Where the symbols take the items:
^: NC->FS, RD->HM, TN->FH, LZ->DQ, ZZ->LJ, BN->ZM, RL->QC, HT->RG, TZ->NH, JZ->QH, FD->GJ, SM->MZ, DS->LT, ZD->SZ, BM->ZH, FL->QB, QR->ZD, BG->HT, GP->MR, JL->GP, PM->CL, LH->JF, DM->BN, FH->ZH, TG->HD, JF->ZH, RN->ZD, BP->BG, QT->JP, CJ->QN, CN->JL, JP->PN, MH->FC, RQ->MG, LJ->CJ, BQ->PG, FC->FD, SN->PC, QH->FF, QS->DL, ZG->JN, JN->LZ, SZ->FZ, ML->SC, JH->CN, FZ->DC, BZ->MF, QB->PN, CP->JZ, JB->NQ, QC->MB, LT->DS, PN->QT, FR->BP, NH->JF, GZ->JZ, MR->SN, BB->LH, MB->MD, HM->RG, BF->BM, LP->SZ, HD->QM, ZF->SJ, LL->RQ, QN->TG, NT->JL, RG->SZ, CM->PC, DL->TN, MJ->CG, TH->MT, GG->MZ, HJ->PR, ZH->QS, PC->LP, SC->MJ, DQ->PR, MF->ZG, SQ->NQ, TM->SM, CL->QN, MG->DM, ZM->JN, FF->QR, QM->FT, RJ->ZF, GJ->NC, CG->BG, MZ->DZ, SR->BB, MT->PZ, FT->ZD, ZP->TH, NQ->QT, FS->FR, SJ->PM, DZ->TR, PZ->DS, DC->NC, MD->SJ, TR->LT, PG->RD, PR->SR
§: NC->CG, RD->NQ, TN->QT, LZ->ZG, ZZ->QN, BN->LZ, RL->BQ, HT->LL, TZ->MT, JZ->DC, FD->FL, SM->ZH, DS->SR, ZD->QR, BM->DL, FL->GJ, QR->PC, BG->JH, GP->FL, JL->MR, PM->FS, LH->NH, DM->BF, FH->FL, TG->FT, JF->TH, RN->CJ, BP->SC, QT->QC, CJ->HD, CN->MR, JP->PZ, MH->JB, RQ->ZZ, LJ->TG, BQ->HM, FC->ML, SN->QH, QH->LL, QS->FH, ZG->BN, JN->GG, SZ->FF, ML->PN, JH->SN, FZ->CM, BZ->MG, QB->MJ, CP->CJ, JB->RL, QC->BM, LT->GG, PN->ML, FR->HT, NH->PZ, GZ->RN, MR->JZ, BB->TZ, MB->RD, HM->CG, BF->ZM, LP->MF, HD->ZD, ZF->GJ, LL->SJ, QN->CM, NT->LJ, RG->JL, CM->HJ, DL->JB, MJ->SJ, TH->TM, GG->TR, HJ->ZG, ZH->TN, PC->CM, SC->MD, DQ->BB, MF->DM, SQ->BF, TM->BM, CL->FR, MG->ZM, ZM->ZD, FF->LP, QM->RN, RJ->FD, GJ->CL, CG->PM, MZ->LT, SR->JF, MT->SM, FT->FZ, ZP->DZ, NQ->RJ, FS->BG, SJ->QT, DZ->DS, PZ->BF, DC->NT, MD->GP, TR->DQ, PG->SQ, PR->LH

In the rows, 24 stands for zero.

The rows follow the links: the fewer symbols apart two items are, the more alike their rows tend to be.

Here are some items, each with a row of numbers. One shown again gets a slightly different row.
BG
[ 19  15  18  19  19  21  29  26  34  16  25  12  15  34  18  20  31  18  28  18  38  31  23  23  23  21  23  19  28  22  20  26  20  29   4  42  20  15  13  24  21  26  35  13  23  17  15  16  31  30  39  24  25  21  30  12  31  20  24  24  17]
RJ
[ 24  12  19  30  20  26  28  36  22  27  11  35  21  37  14  24  24  36  34  29  16  26  27  12  34  26  33  12  18  18  14  21  25  16  26  32  35  21  21  27  26  15  27  19  31  29  15  22  24  31  35  29  32  21  16  31  32  40  30  24  28]
DL
[ 32  23  15  34  25  30  13  25  18  30  10  45  23  15   9  37  18  31  28  23  28  29  31  20  19  28  26  20  18  24  16  19  33  15  38  11  30  25  30  22  29  19  19  30  26  29  17  28  23  20  10  26  22  34  27  26  34  37  24  26  33]
JL
[ 20  23  12  22  21  24  19  17  34  19  24  12  19  18  17  28  31  16  25  17  49  35  24  34  12  18  21  31  26  25  28  28  25  32  14  29  15  16  19  25  21  33  30  18  22  15  18  24  32  17  26  21  18  25  40   6  29  19  25  26  19]
FD
[ 23  13  20  29  20  25  33  37  22  26  10  33  20  41  19  22  23  35  34  29  16  25  26  12  33  26  33  14  19  20  19  22  21  13  23  35  33  19  21  26  22  16  30  17  28  30  16  20  25  36  37  28  32  22  14  31  31  38  29  24  24]
QT
[ 30  14  18  33  23  27  21  33  21  28   8  42  20  28  10  30  23  35  32  27  20  29  28  12  30  29  31  11  17  19  11  19  27  13  30  23  35  21  26  25  27  15  22  25  28  30  12  22  23  29  24  29  27  28  20  30  36  40  28  25  29]
NT
[ 14  28  13  21  26  28  31  21  31  27  22   9  23  26  28  25  30  23  28  23  41  28  25  37  12  14  26  43  22  29  43  33  22  26  21  31  12  18  23  29  15  36  31  20  28  21  26  31  29  20  32  21  21  20  31  11  19  24  25  24  19]
MD
[ 22  12  14  26  17  24  24  31  29  19  13  25  14  35   9  25  29  27  34  22  34  33  25  17  28  24  30  12  22  17  15  23  24  23  13  39  29  14  16  25  24  21  34  13  28  21   8  18  30  31  36  27  27  23  27  18  40  33  30  26  23]
JH
[ 20  22  15  22  21  22  20  18  34  18  27  12  18  21  17  26  32  16  24  15  47  34  23  32  14  19  20  27  28  23  24  28  24  34  10  32  15  17  18  24  22  31  31  17  22  13  19  21  31  19  28  22  18  25  40   6  29  15  23  26  18]
SC
[ 21  10  20  23  18  22  33  34  27  21  16  25  18  43  18  20  28  29  33  24  22  27  24  14  31  24  30  12  24  20  16  23  20  19  12  41  29  16  17  25  21  18  34  14  25  25  13  16  27  37  42  27  31  21  18  25  32  30  27  25  20]
QN
[ 15  29  21  24  27  28  39  27  24  31  22  14  30  33  37  19  25  32  27  33  16  18  23  30  24  17  30  40  19  29  45  33  17  19  30  28  20  23  28  31  14  29  24  24  31  29  33  34  23  24  36  23  27  14  15  28  11  29  28  21  22]
TN
[ 31  20  18  32  25  29  15  27  16  30  10  47  21  17  11  38  18  30  30  23  28  28  31  19  18  28  27  20  18  25  17  19  31  12  36  14  29  23  28  20  26  18  22  30  24  28  13  26  23  27  10  27  23  37  25  27  35  37  23  26  31]
MR
[ 20  24  13  21  22  24  18  16  33  20  26  12  18  18  17  29  32  15  25  17  49  33  24  35  11  18  20  31  26  25  27  29  25  32  14  28  15  17  20  26  20  34  29  21  23  14  19  25  31  17  24  21  16  26  40   6  28  18  23  26  20]
BF
[ 33  28  29  27  25  24   9  21  20  22  29  30  28   9  19  24  21  22  15  27  14  22  24  19  33  30  21  11  21  14   8  18  33  28  33   6  34  32  29  27  35  19  10  34  29  26  28  24  17  11  13  27  19  23  25  30  24  26  26  21  33]
GP
[ 21  18  10  23  20  25  21  22  34  20  20  17  16  26  12  29  31  20  30  16  49  37  25  29  15  20  24  26  25  23  23  26  25  29  11  33  19  14  18  25  21  29  34  16  24  16  13  21  33  22  30  24  20  26  38   7  34  23  26  26  20]
DQ
[ 28  29  42  14  25  15  23  17  20  18  38  26  26  19  35  17  17  14  13  17  11  14  20  22  25  29  13  19  34  27  19  17  20  26  20  20  20  31  22  12  28  21  22  28  10  22  30  15  19  30  12  21  24  30  19  29  16   7  12  23  20]
MJ
[ 21  11  20  24  18  23  34  34  27  21  15  24  17  43  17  19  28  29  33  26  22  27  24  14  32  24  30  13  24  21  18  22  19  20  13  42  29  17  16  25  22  18  34  13  25  25  14  17  27  37  42  27  31  19  19  25  33  31  27  25  21]
FS
[ 18  14  20  19  17  20  34  29  31  17  23  13  16  39  20  17  30  23  30  21  30  29  22  22  26  22  26  19  28  22  22  25  18  27   6  46  22  15  13  25  20  24  36  11  22  20  16  16  30  35  43  25  28  19  24  17  30  21  25  25  17]
HD
[ 17  32  21  27  28  30  35  26  22  34  22  18  32  27  37  23  24  32  26  33  16  17  23  31  22  17  31  42  18  30  46  33  19  18  35  22  20  24  30  30  13  29  21  26  30  30  34  37  22  20  30  22  26  15  15  29  11  29  28  21  24]
RG
[ 21  22  11  24  20  24  17  18  35  18  25  10  19  19  14  26  33  17  25  18  47  36  23  32  17  19  22  26  25  20  23  29  27  36  13  27  19  17  20  28  23  32  27  19  26  14  19  24  31  14  29  22  17  22  40   7  30  20  28  24  21]
SR
[ 29  26  37  15  26  17  23  17  19  20  31  31  23  19  31  25  15  14  17  14  22  18  22  24  15  29  13  26  34  33  23  16  18  20  21  21  15  27  23   8  23  22  26  26   6  23  25  16  21  34   8  20  23  37  22  27  19   9   7  27  19]
BM
[ 33  24  21  32  26  27  10  23  18  29  15  45  23  11  11  36  18  27  25  21  27  28  30  20  18  29  24  20  21  23  14  18  32  15  36   8  29  26  30  20  30  20  18  30  23  27  18  25  22  20   6  26  20  36  28  26  32  32  22  26  30]
DZ
[ 26  25  40  15  24  16  31  20  19  19  30  30  25  27  35  19  15  19  18  16  13  16  22  22  20  28  16  24  35  32  26  16  16  19  20  27  17  28  21   9  23  20  27  23   7  25  27  15  20  39  14  20  27  34  16  30  18  10  10  26  18]
FC
[ 24  14  22  29  22  26  31  37  21  27  11  36  22  38  19  24  23  36  34  30  12  24  26  11  34  27  33  14  18  20  17  21  23  11  27  32  34  22  23  26  24  15  27  20  30  31  16  21  23  35  34  28  32  22  13  33  29  39  28  23  27]
QM
[ 17  32  21  27  28  30  35  25  21  33  21  19  32  27  38  23  23  32  26  34  16  16  24  31  22  17  31  42  17  30  46  32  19  17  35  22  20  24  30  31  14  30  20  26  30  30  34  37  22  21  29  23  25  16  15  29  11  30  28  22  25]
HM
[ 26  17  11  28  20  27  10  23  30  20  18  23  16  18   4  30  30  21  28  21  41  36  27  21  25  24  25  13  20  14  10  24  33  30  18  24  30  18  20  29  29  25  25  21  33  18  11  22  30  17  25  28  19  24  37  13  39  30  31  25  28]
CM
[ 17  36  21  23  27  27  25  18  27  26  32   5  32  16  34  20  29  21  19  28  26  22  22  36  22  16  23  40  22  25  39  32  24  33  28  17  18  26  28  33  21  34  19  27  30  21  37  34  23   8  26  20  19  14  28  18  10  20  27  20  23]
PZ
[ 31  23  35  21  27  18  22  21  15  23  28  42  24  20  27  26  14  20  20  16  16  20  25  19  16  32  15  20  33  33  18  14  22  14  26  18  20  28  25  10  26  18  23  29   7  28  23  16  20  34   6  22  25  39  20  30  21  15   9  26  22]
FF
[ 19  34  17  24  26  28  17  15  30  25  30   6  28  12  25  24  30  19  18  25  35  27  22  37  19  16  21  35  21  21  32  32  28  38  25  16  19  25  28  32  24  34  19  27  32  18  33  33  25   4  24  21  15  15  36  13  17  20  29  22  25]
MZ
[ 27  24  39  16  25  16  30  21  18  20  31  32  24  26  34  20  15  18  18  16  12  15  22  20  20  28  16  23  34  33  23  16  17  17  20  25  17  28  22  11  23  19  26  25   7  26  26  14  20  38  14  21  27  34  16  32  17   9   9  25  19]
TH
[ 29  25  32  19  27  20  22  18  18  23  25  39  22  18  26  31  14  19  21  13  27  21  26  25   9  29  16  29  31  35  25  16  20  15  25  19  15  25  25   8  22  22  26  28   7  24  21  18  22  34   3  20  23  42  24  26  22  14   9  28  21]

Each walk starts at a row. The symbols on each line, taken left to right, move it on to the next item.
Answer with the item's row; about right is enough.
start [ 19  35  19  25  29  30  22  18  26  29  30   8  30  14  31  24  28  23  19  30  26  22  22  36  20  17  25  39  18  25  39  33  25  30  31  13  20  26  30  35  19  35  15  30  32  23  35  37  23   6  26  21  18  13  28  19  14  23  30  20  26]
^ ^ § §
[ 22  34  21  24  25  26  14  15  30  22  34   7  29   9  25  21  30  17  15  27  28  26  22  33  26  20  21  29  21  18  26  29  29  40  25  12  23  28  28  34  28  32  14  29  32  18  34  32  22   1  23  22  16  15  34  17  18  19  30  20  26]
§ ^ ^
[ 27  29  39  21  24  19  18  21  21  18  38  18  30  18  33  13  21  18  12  26   4  16  18  19  38  28  18  12  27  16  14  20  26  34  24  16  30  34  25  24  34  19  14  29  23  24  36  20  16  16  20  23  23  17  18  32  16  15  24  20  25]
start [ 23  11  20  27  21  24  33  37  23  24  12  32  19  42  18  21  25  34  34  27  17  26  25  12  32  26  32  14  21  21  18  22  20  13  19  37  32  17  20  24  21  16  30  15  25  29  14  18  26  37  38  28  33  22  14  30  32  34  27  24  23]
^ §
[ 23  14  23  27  21  24  33  37  21  26  12  32  21  42  20  21  22  35  33  28  13  23  26  12  34  26  32  14  20  20  17  21  22  14  23  35  33  20  21  25  24  15  30  18  26  30  16  20  24  37  35  28  34  23  12  33  30  37  28  23  25]
^ ^ §
[ 21  11  19  25  18  23  31  34  27  20  15  24  17  41  16  20  28  29  33  26  24  29  24  14  32  24  31  12  22  19  16  23  20  20  13  41  30  17  16  26  22  19  33  13  28  24  12  18  27  36  41  28  31  19  19  24  36  32  30  25  22]
start [ 27  26  41  15  25  16  28  22  19  19  35  26  27  26  38  15  17  18  14  19   7  14  20  19  27  29  16  19  34  29  21  16  16  23  20  24  21  30  22  12  26  18  24  26   9  24  30  14  19  34  17  21  28  27  15  33  15   9  13  24  18]
§ § ^
[ 28  29  39  15  25  16  21  16  20  18  37  27  26  17  34  21  16  13  13  15  17  17  20  25  19  29  12  24  35  30  22  17  21  26  21  19  17  30  23  10  27  22  23  28   8  22  30  16  20  29   9  20  23  33  22  25  17   7  10  24  20]
§ ^ § ^ § §
[ 32  23  22  29  25  27  15  21  16  29  14  47  22  15  15  37  15  26  26  18  30  27  30  22  13  28  23  25  23  29  20  17  29  13  35  12  24  25  29  13  25  20  22  29  17  28  16  24  22  27   3  24  22  40  26  25  31  29  17  28  29]
start [ 23  11  17  27  20  26  31  35  24  25   8  33  17  40  15  25  24  33  37  26  25  28  26  13  27  25  33  17  19  22  19  22  22  13  21  38  30  17  20  23  21  18  33  16  27  27   9  20  28  39  35  29  30  25  18  26  35  37  28  26  24]
^ § § § ^
[ 30  14  26  27  24  25  27  34  18  28  13  44  20  32  17  26  17  32  31  25  12  22  28  10  28  30  28  13  22  24  13  17  23   8  29  26  33  22  24  20  25  13  26  24  23  33  15  19  22  38  24  28  31  30  13  35  30  35  21  24  28]
§ ^ ^
[ 27  25  41  14  25  16  31  22  18  20  33  29  25  27  36  17  16  17  18  17  10  14  21  21  23  29  15  22  34  31  23  17  16  19  20  26  18  28  21  11  24  19  26  24   8  25  27  14  19  39  16  22  28  32  16  31  16  10  10  25  18]
start [ 31  24  29  23  26  23  17  18  17  26  21  43  20  15  20  35  13  20  22  16  29  22  28  23  11  28  17  27  27  33  22  16  27  13  32  14  20  26  26  10  24  22  24  30  13  26  18  22  23  32   1  23  21  42  24  25  27  22  12  28  25]
^ § ^ ^ §
[ 31  18  15  34  23  29  14  28  20  29  11  42  22  19   8  33  21  32  29  28  25  30  29  16  27  28  29  15  14  19  12  20  33  17  35  15  35  24  28  26  29  18  18  28  31  29  14  27  23  20  18  28  23  28  24  27  36  40  30  25  34]
§ ^ ^
[ 29  16  13  33  20  27  12  28  25  24  11  34  19  21   4  32  25  30  30  24  33  35  29  18  27  27  29  11  17  13  10  20  34  25  27  20  36  23  24  27  32  19  24  22  31  24  12  24  26  19  21  28  22  27  31  19  40  37  32  25  30]
start [ 30  17  17  34  21  28  14  30  21  26  12  38  21  22   8  31  24  32  29  27  23  30  28  15  31  28  30  11  15  15  10  20  33  20  32  17  37  24  27  28  31  17  20  26  33  27  15  25  23  20  22  29  24  25  24  27  38  40  32  25  32]
§ § ^ ^ §
[ 18  12  18  20  18  22  30  30  33  18  20  17  15  40  16  20  31  24  32  21  32  30  23  19  27  22  26  15  26  19  17  25  21  26   7  43  24  14  15  27  22  23  35  13  25  20  14  16  30  33  43  26  28  20  27  17  32  26  26  24  19]
^ § ^ § ^
[ 20  27  14  22  23  24  17  16  34  20  29  10  21  15  19  27  32  14  22  17  46  32  24  36  12  17  20  31  26  23  27  29  27  36  15  25  14  19  20  27  23  34  27  20  25  14  22  25  29  13  25  20  15  23  40   6  26  16  24  24  21]
start [ 19  13  20  24  19  24  36  35  26  24  14  25  20  45  21  19  26  32  34  27  20  26  24  15  31  23  32  17  21  21  22  24  19  17  17  42  30  17  17  25  20  19  35  13  28  27  15  19  26  38  41  27  32  20  15  28  30  34  27  25  20]
^ ^ ^ ^
[ 18  12  20  20  18  20  33  29  30  17  21  15  15  40  21  18  30  24  30  20  30  29  21  20  27  23  26  17  28  20  20  25  18  25   6  45  24  15  14  25  21  23  36  11  22  18  15  14  29  35  41  24  29  19  24  18  32  23  26  25  17]
^ § ^ § ^ ^
[ 18  36  17  23  26  26  18  15  31  25  31   6  29  12  27  23  30  19  19  24  35  26  23  38  19  17  21  37  22  22  33  31  28  38  25  17  18  26  26  32  25  35  21  26  30  17  34  32  24   5  25  20  15  16  35  13  15  20  28  21  24]
start [ 19  30  26  23  24  25  25  25  26  22  32   6  31  23  32  13  29  24  17  35  11  18  19  26  39  20  27  22  19  15  25  29  24  36  26  22  30  30  25  37  27  25  15  26  38  23  36  30  20  10  36  25  24   4  20  28  14  24  33  18  26]
§ § § §
[ 26  35  37  19  24  18  17  14  23  19  39  14  31  13  35  15  21  15   9  23  13  16  18  27  32  25  16  21  28  19  22  22  25  39  25  14  24  33  25  23  31  24  14  29  21  20  38  24  17  13  15  20  20  18  23  26  14  10  23  21  23]
§ § ^ §
[ 18  36  21  26  28  30  28  22  23  32  27  12  33  21  35  22  26  29  20  33  18  18  22  34  24  16  28  41  17  26  42  33  23  27  34  17  21  28  31  34  20  31  18  29  33  26  38  37  22  13  27  22  21  14  21  26   9  27  30  20  26]
start [ 26  32  31  24  24  22  13  18  24  20  35  13  30  12  27  16  26  18  13  28  13  20  19  24  38  25  20  15  22  12  14  23  31  40  27  11  32  33  26  30  35  23  12  29  32  21  34  27  19   7  21  25  20  12  26  27  21  20  31  19  29]
^ § ^ ^ ^
[ 28  30  38  20  24  18  17  19  21  18  39  18  29  16  32  14  22  17  10  26   6  15  17  20  39  28  18  12  28  16  13  20  26  35  24  15  29  34  25  24  34  20  13  29  22  23  33  20  17  16  20  24  23  16  20  31  18  14  23  19  25]
§ ^ § ^ ^ ^
[ 27  25  41  15  24  16  29  21  19  19  34  27  24  26  36  17  17  16  16  18   9  14  21  20  23  30  15  21  34  31  22  17  17  20  19  25  18  28  22  12  24  19  24  25   8  24  28  14  20  37  16  21  27  30  15  32  15   9  10  24  19]
start [ 29  18  14  32  21  27   9  25  25  24  14  32  20  16   5  31  26  26  28  24  33  33  28  19  28  27  28  11  18  13   8  21  35  28  27  17  34  23  24  28  32  20  21  25  32  22  13  25  25  15  19  28  20  25  32  20  39  36  32  25  31]
^ § §
[ 18  13  19  21  19  21  36  32  30  19  20  16  17  43  20  18  30  26  32  22  26  28  23  18  28  22  28  16  26  20  20  25  18  23   8  45  25  16  15  26  20  21  36  12  24  22  16  15  29  35  45  25  31  18  22  21  29  25  26  24  18]
§ § § ^
[ 21  23  14  21  22  23  18  18  33  19  27  12  18  19  16  28  31  14  24  16  49  35  24  33  12  19  20  29  27  24  25  27  26  32  12  29  14  17  19  23  22  33  29  19  23  13  18  24  31  18  26  21  17  27  40   6  29  17  23  25  20]
